Below are the code and all the weights of a small trained network. Each question names an input and a target symbol and asks about switching units off, where a switched-off unit gives its printed mean instead of its output.

import numpy as np


def w(rows, s, z=0):
    codes = np.array(rows[::2]) - 128.0
    scale = np.full(codes.shape[1], s)
    scale[-1] = z or s
    return codes * scale


def f(y):
    return y / 2 * (1 + np.tanh(0.7978845608 * (y + 0.044715 * y**3)))


def softmax(a):
    e = np.exp(a - a.max(-1, keepdims=True))
    return e / e.sum(-1, keepdims=True)


def log_softmax(a):
    a = a - a.max(-1, keepdims=True)
    return a - np.log(np.exp(a).sum(-1, keepdims=True))


def net(x, mask):
    ids = ['ΛΦΨαβδεζηθμπστω'.index(c) for c in x.split()]
    T = len(ids)
    res = E[ids] + P[:T]
    q, k, v = (res @ M[0].T for M in (Q, K, V))
    z = softmax(np.where(np.tri(T) > 0, q @ k.T / 3**0.5, -1e9)) @ v
    res = res + np.where(mask[0], z, O[0][:, -1]) @ O[0][:, :-1]
    y = f(res @ A[0][:, :-1].T + A[0][:, -1])
    res = res + np.where(mask[1:17], y, B[0][:, -1]) @ B[0][:, :-1]
    return log_softmax(res[-1] @ U[:, :-1].T + U[:, -1])


Q, K, V, O, A, B = {}, {}, {}, {}, {}, {}
E = w([
[133,131,139,67],'Λ',
[128,165,159,73],'Φ',
[153,151,195,46],'Ψ',
[121,124,120,76],'α',
[118,152,123,52],'β',
[128,98,83,101],'δ',
[141,88,112,92],'ε',
[125,82,69,110],'ζ',
[63,176,110,129],'η',
[120,164,228,18],'θ',
[22,112,32,144],'μ',
[60,161,51,65],'π',
[184,33,189,71],'σ',
[15,32,130,1],'τ',
[79,57,167,149],'ω',
],0.016)
P = w([
[150,170,155,157],'0',
[125,149,127,161],'1',
[105,144,122,148],'2',
[112,112,112,137],'3',
[109,103,109,119],'4',
[85,107,123,101],'5',
[91,74,108,101],'6',
[90,59,108,89],'7',
[71,64,112,72],'8',
[78,40,114,66],'9',
[88,11,120,61],'10',
[58,25,101,52],'11',
[89,1,135,28],'12',
],0.0097)
Q[0] = w([
[252,217,85,249],'H1',
[63,97,82,47],'H1',
[140,76,115,115],'H1',
],0.013)
K[0] = w([
[238,254,155,252],'H1',
[69,6,176,73],'H1',
[66,169,181,73],'H1',
],0.0099)
V[0] = w([
[198,140,173,4],'H1',
[17,120,210,91],'H1',
[165,61,236,183],'H1',
],0.018)
O[0] = w([
[111,159,7,200,142],'H1',
[50,160,144,76,254],'H1',
[52,90,172,197,119],'H1',
],0.018,0.023)
A[0] = w([
[144,81,89,230,153],'N1',
[111,160,177,119,18],'N2',
[126,99,169,110,255],'N3',
[117,86,148,119,26],'N4',
[142,192,104,176,95],'N5',
[136,2,66,101,232],'N6',
[219,207,130,211,85],'N7',
[123,111,186,141,227],'N8',
[155,144,161,110,205],'N9',
[208,126,106,177,152],'N10',
[78,96,132,151,21],'N11',
[212,92,113,141,199],'N12',
[60,111,97,66,58],'N13',
[131,97,107,116,220],'N14',
[169,172,115,170,53],'N15',
[137,97,39,82,158],'N16',
],0.009,0.0038)
B[0] = w([
[113,112,161,182,138],'N1',
[179,105,41,154,162],'N2',
[92,182,169,124,165],'N3',
[184,136,68,134,144],'N4',
[159,151,115,132,138],'N5',
[118,168,186,149,132],'N6',
[116,1,171,124,131],'N7',
[90,98,104,164,159],'N8',
[69,132,116,128,141],'N9',
[161,64,152,135,130],'N10',
[195,166,126,51,163],'N11',
[133,168,149,132,130],'N12',
[151,97,151,175,255],'N13',
[117,161,159,160,134],'N14',
[131,54,75,117,130],'N15',
[194,123,133,122,180],'N16',
],0.014,0.034)
U = w([
[96,193,141,194,64],'Λ',
[108,127,101,138,4],'Φ',
[2,119,132,138,228],'Ψ',
[104,112,93,136,11],'α',
[104,173,153,93,18],'β',
[74,195,61,144,109],'δ',
[76,122,63,106,74],'ε',
[96,116,83,134,99],'ζ',
[91,117,81,141,19],'η',
[150,157,161,161,249],'θ',
[131,128,129,151,101],'μ',
[111,201,133,146,147],'π',
[126,107,74,130,25],'σ',
[132,134,130,160,156],'τ',
[142,174,120,115,155],'ω',
],0.0083,0.0027)

Each question gives the input, a string of symbols that net reads in full, and the target symbol t.
The units are the heads (3 rows each of Q, K, V and O) and the neurons (one row each of A and B). Each row of codes is followed by its name. A weight is (code - 128) times the scale printed after its matrix; where a second scale follows, it is the last column's (O, A, B and U).
mask holds one flag per unit, heads first, then neurons. A switched-off unit (its flag False) gives its mean, the last column of its rows in O or B, instead of its output. The means were averaged over made-up inputs and are rounded, as every weight is.
A unit's drop is (log p(t) with every unit on - log p(t) with that unit switched off) / (log p(t) with every unit on - log p(t) with every unit switched off).
The circuit of an input: a set's keep is (log p(t) with only the set's units on - log p(t) with every unit switched off) / (log p(t) with every unit on - log p(t) with every unit switched off). Starting from the 12 units with the biggest drops (on a tie, the unit counted first), units are removed one at a time, each time the one whose removal leaves the highest keep (on an exact tie, the one counted first), for as long as the keep stays at least 0.8.
units of the circuit, in order: the units of the circuit, biggest drop first
unit that matters most: the unit with the biggest drop
k most important neurons: the k neurons with the biggest drops, biggest first
drop when u is switched off: that unit's drop, to one decimal
input δ θ ω μ σ, target Ψ: unit that matters most	N16
input Ψ β ζ ω β θ π π δ, target ω: units of the circuit, in order	H1, N16
input ω Λ μ, target Ψ: units of the circuit, in order	H1, N16, N11, N9
input ω π δ, target Ψ: 2 most important neurons	N11, N16
input ω β π Λ ω ε ω Φ θ ε η σ, target Λ: 3 most important neurons	N1, N6, N11
input ε β ω ω ω β Ψ π Λ, target ω: 2 most important neurons	N16, N8
input ω π ω ω π θ π ζ β ω Φ σ ζ, target Λ: units of the circuit, in order	H1, N1, N6
input θ δ μ, target β: units of the circuit, in order	H1, N13
input α ω ω ω ζ, target Ψ: 2 most important neurons	N16, N8
input δ ω ζ β ω θ, target Ψ: 2 most important neurons	N16, N8
input ε ε μ α, target β: units of the circuit, in order	H1, N13, N2, N9
input Ψ ω ε α μ θ ω Ψ ω Ψ θ, target Ψ: 3 most important neurons	N16, N4, N2
input μ β ω ω Φ β μ ω ω ε α ω σ, target Ψ: 2 most important neurons	N16, N2
input ω β ζ β β ζ Λ ω β β θ Ψ μ, target β: units of the circuit, in order	H1
input δ β Λ ω ω ω ω π π ζ Φ, target ω: 2 most important neurons	N8, N16
input α ε ω σ Ψ ω ω η ζ ω β η, target Ψ: 3 most important neurons	N16, N8, N3
input Φ ζ δ ω ε Λ ω δ β, target Ψ: drop when N10 is switched off	0.0
input θ Λ β ω ω ω ω π, target Ψ: drop when H1 is switched off	0.8
input β Λ θ β Ψ π θ β Ψ, target δ: drop when H1 is switched off	1.0
input θ ω ω ω β θ ω ω ζ ω Λ, target Ψ: drop when H1 is switched off	0.4
input δ ω ω α ζ η ω ε ω β μ ζ Φ, target β: most important neuron	N3
input ω ω ω ε Φ β ζ ω β ζ ζ μ θ, target β: 2 most important neurons	N3, N9
input Λ ω ω ω Φ θ π θ, target ω: 2 most important neurons	N16, N8
input ω Φ ζ ω ω, target Ψ: 3 most important neurons	N8, N16, N3
input ω ζ ω Ψ β π σ, target Λ: 2 most important neurons	N6, N1
